Below are the code and all the weights of a small trained network. Each question names an input and a target symbol and asks about switching units off, where a switched-off unit gives its printed mean instead of its output.

import numpy as np


def w(rows, s, z=0):
    codes = np.array(rows[::2]) - 128.0
    scale = np.full(codes.shape[1], s)
    scale[-1] = z or s
    return codes * scale


def norm(h):
    return h / np.sqrt((h * h).mean(-1, keepdims=True) + 1e-5)


def f(y):
    return np.maximum(y, 0)


def softmax(a):
    e = np.exp(a - a.max(-1, keepdims=True))
    return e / e.sum(-1, keepdims=True)


def log_softmax(a):
    a = a - a.max(-1, keepdims=True)
    return a - np.log(np.exp(a).sum(-1, keepdims=True))


def net(x, mask):
    ids = ['αβζθλξπστφψ'.index(c) for c in x.split()]
    T = len(ids)
    res = E[ids] + P[:T]
    u = 0
    for l in range(2):
        r = norm(res)
        for j in range(3):
            rows = slice(2 * j, 2 * j + 2)
            q, k, v = (r @ M[l][rows].T for M in (Q, K, V))
            z = softmax(np.where(np.tri(T) > 0, q @ k.T / 2**0.5, -1e9)) @ v
            o = O[l][rows]
            res = res + np.where(mask[u + j], z, o[:, -1]) @ o[:, :-1]
        u += 3
        y = f(norm(res) @ A[l][:, :-1].T + A[l][:, -1])
        res = res + np.where(mask[u : u + 4], y, B[l][:, -1]) @ B[l][:, :-1]
        u += 4
    return log_softmax(norm(res)[-1] @ U[:, :-1].T + U[:, -1])


Q, K, V, O, A, B = {}, {}, {}, {}, {}, {}
E = w([
[92,3,112,92,98,114],'α',
[164,145,104,90,104,164],'β',
[178,148,121,132,93,158],'ζ',
[189,124,130,142,120,139],'θ',
[140,143,104,102,128,129],'λ',
[148,147,130,116,115,134],'ξ',
[106,170,173,134,230,140],'π',
[52,125,118,122,119,180],'σ',
[168,138,97,115,109,136],'τ',
[111,53,246,155,141,111],'φ',
[155,132,102,144,106,140],'ψ',
],0.0055)
P = w([
[91,172,124,135,106,5],'0',
[170,161,180,36,29,242],'1',
[179,134,135,61,77,239],'2',
[178,126,119,66,93,227],'3',
[177,123,100,79,103,208],'4',
[176,114,85,84,115,208],'5',
[175,103,80,99,117,194],'6',
[169,100,75,109,118,188],'7',
[165,99,74,124,126,185],'8',
[168,84,64,141,134,175],'9',
[163,93,59,146,129,176],'10',
[155,92,56,158,140,171],'11',
[156,93,49,172,146,173],'12',
[161,99,54,184,152,173],'13',
],0.0023)
Q[0] = w([
[75,187,93,142,163,108],'0.h0',
[4,119,166,110,122,128],'0.h0',
[251,136,94,152,88,153],'0.h1',
[105,149,165,162,92,199],'0.h1',
[123,157,110,111,141,187],'0.h2',
[100,91,95,104,104,173],'0.h2',
],0.012)
K[0] = w([
[81,124,157,92,173,152],'0.h0',
[150,51,128,120,112,255],'0.h0',
[119,157,127,167,128,4],'0.h1',
[165,196,83,156,166,154],'0.h1',
[115,199,96,160,133,163],'0.h2',
[88,110,86,105,65,140],'0.h2',
],0.011)
V[0] = w([
[123,137,184,123,151,199],'0.h0',
[78,207,65,103,209,110],'0.h0',
[51,127,120,158,32,156],'0.h1',
[96,215,248,127,112,150],'0.h1',
[90,86,254,161,131,109],'0.h2',
[113,102,178,148,126,121],'0.h2',
],0.0076)
O[0] = w([
[102,80,144,221,122,159,52],'0.h0',
[49,112,26,19,47,114,138],'0.h0',
[55,162,195,192,92,94,141],'0.h1',
[189,21,209,191,95,98,109],'0.h1',
[42,129,3,105,156,90,1],'0.h2',
[94,128,79,115,149,111,75],'0.h2',
],0.0038,0.0088)
A[0] = w([
[62,117,81,197,140,139,91],'0.n0',
[76,92,68,154,158,176,85],'0.n1',
[55,114,8,191,134,158,1],'0.n2',
[75,72,127,140,169,179,172],'0.n3',
],0.017,0.0023)
B[0] = w([
[120,161,9,140,151,155,153],'0.n0',
[54,232,56,172,133,123,164],'0.n1',
[251,175,244,141,51,217,145],'0.n2',
[118,106,88,209,190,160,252],'0.n3',
],0.011,0.003)
Q[1] = w([
[65,93,54,101,104,121],'1.h0',
[175,200,109,129,61,151],'1.h0',
[250,172,141,65,125,106],'1.h1',
[22,116,151,88,213,110],'1.h1',
[42,178,141,133,201,174],'1.h2',
[184,148,132,79,72,114],'1.h2',
],0.021)
K[1] = w([
[124,111,173,88,140,217],'1.h0',
[150,148,140,96,50,67],'1.h0',
[174,148,168,87,62,30],'1.h1',
[148,5,190,98,165,168],'1.h1',
[115,114,52,198,170,237],'1.h2',
[185,168,68,141,88,35],'1.h2',
],0.017)
V[1] = w([
[196,148,106,118,251,99],'1.h0',
[57,144,98,181,126,253],'1.h0',
[155,140,241,141,136,216],'1.h1',
[107,64,138,44,106,196],'1.h1',
[183,1,127,61,135,127],'1.h2',
[89,72,249,125,81,51],'1.h2',
],0.013)
O[1] = w([
[207,107,146,60,207,146,138],'1.h0',
[79,106,205,68,42,147,17],'1.h0',
[78,44,132,174,138,254,255],'1.h1',
[19,144,133,84,119,173,83],'1.h1',
[166,178,17,138,80,147,101],'1.h2',
[84,255,119,173,107,68,132],'1.h2',
],0.0075,0.0071)
A[1] = w([
[97,182,75,120,72,112,149],'1.n0',
[1,87,61,132,167,136,3],'1.n1',
[158,107,90,111,185,146,191],'1.n2',
[83,183,232,114,234,64,10],'1.n3',
],0.017,0.0044)
B[1] = w([
[122,52,164,81,144,101,177],'1.n0',
[69,84,50,118,250,84,151],'1.n1',
[67,171,138,98,76,139,251],'1.n2',
[105,151,221,116,223,107,137],'1.n3',
],0.014,0.012)
U = w([
[103,33,211,113,107,210,76],'α',
[47,84,46,133,233,134,39],'β',
[142,180,122,254,138,180,108],'ζ',
[230,154,92,81,194,183,97],'θ',
[129,75,124,15,123,43,168],'λ',
[168,183,66,142,142,29,252],'ξ',
[167,68,42,144,40,122,184],'π',
[34,105,163,187,62,44,77],'σ',
[56,214,117,66,76,168,142],'τ',
[217,151,198,139,53,94,214],'φ',
[108,179,229,119,222,86,119],'ψ',
],0.0096,0.0021)

Each question gives the input, a string of symbols that net reads in full, and the target symbol t.
The units are the heads (2 rows each of Q, K, V and O) and the neurons (one row each of A and B). Each row of codes is followed by its name. A weight is (code - 128) times the scale printed after its matrix; where a second scale follows, it is the last column's (O, A, B and U).
mask holds one flag per unit, layer by layer, with each layer's heads first. A switched-off unit (its flag False) gives its mean, the last column of its rows in O or B, instead of its output. The means were averaged over made-up inputs and are rounded, as every weight is.
A unit's drop is (log p(t) with every unit on - log p(t) with that unit switched off) / (log p(t) with every unit on - log p(t) with every unit switched off).
The circuit of an input: a set's keep is (log p(t) with only the set's units on - log p(t) with every unit switched off) / (log p(t) with every unit on - log p(t) with every unit switched off). Starting from the 12 units with the biggest drops (on a tie, the unit counted first), units are removed one at a time, each time the one whose removal leaves the highest keep (on an exact tie, the one counted first), for as long as the keep stays at least 0.8.
circuit, biggest first: the units of the circuit, biggest drop first
unit that matters most: the unit with the biggest drop
k most important neurons: the k neurons with the biggest drops, biggest first
k most important neurons of layer l: the k neurons of layer l with the biggest drops, biggest first
which heads matter: for each layer, one digit per head in row order, 1 if its drop is at least 0.15 and else 0, layers parted by /
input τ ψ ψ α τ ψ π β φ π λ, target τ: unit that matters most => 0.n3
input π π φ ζ ψ β τ ψ ψ ζ, target π: circuit, biggest first => 0.h0, 0.h1, 1.h2
input ψ φ ζ, target ψ: circuit, biggest first => 1.h2, 1.n3, 0.n3
input λ α τ τ β, target λ: 2 most important neurons => 1.n0, 0.n3
input τ ψ θ τ π σ θ ξ ψ ψ, target τ: circuit, biggest first => 1.n2, 0.h0
input λ λ π τ τ ψ τ, target λ: circuit, biggest first => 0.h0, 1.h1, 1.n0
input ζ θ π, target α: which heads matter => 110 / 100
input τ τ α τ τ β τ τ ζ τ τ π α ζ, target τ: which heads matter => 110 / 000
input φ ψ θ σ β τ, target φ: circuit, biggest first => 0.h2, 0.h0, 1.h0, 1.h1
input ψ τ τ α β π φ ψ π π τ β φ ξ, target ψ: circuit, biggest first => 1.h2, 0.n3, 1.n3
input φ ζ ξ φ ζ α ζ π, target α: circuit, biggest first => 1.h0, 1.h2, 0.h2
input λ ψ β π β π, target β: circuit, biggest first => 0.h2, 1.n1
input σ β τ π τ λ β φ ζ β λ, target σ: 2 most important neurons of layer 0 => 0.n2, 0.n0
input ξ α ζ, target ξ: which heads matter => 010 / 100
input θ τ θ θ ξ τ, target θ: which heads matter => 001 / 100
input λ β ψ λ ζ ψ, target λ: circuit, biggest first => 0.h0, 1.h1, 1.n0
input ψ π ψ ψ φ σ τ φ, target β: unit that matters most => 0.h2
input θ τ ψ θ ψ τ ψ π ψ, target θ: circuit, biggest first => 1.h0, 0.h1
input π ψ τ τ ζ θ φ σ θ λ β ψ ψ ψ, target π: 2 most important neurons => 0.n2, 0.n1
input λ θ ψ ξ τ λ ψ λ, target λ: unit that matters most => 0.h0
input τ π α τ ψ τ π ξ, target τ: 2 most important neurons => 0.n3, 1.n2
input α π ψ ψ τ α β ζ τ π ξ φ β τ, target α: which heads matter => 011 / 000
input π ζ θ, target π: 2 most important neurons => 0.n1, 0.n2
input β β ξ τ ζ, target β: which heads matter => 100 / 010
input β τ θ ψ β σ ζ τ τ, target β: 2 most important neurons => 1.n1, 0.n3
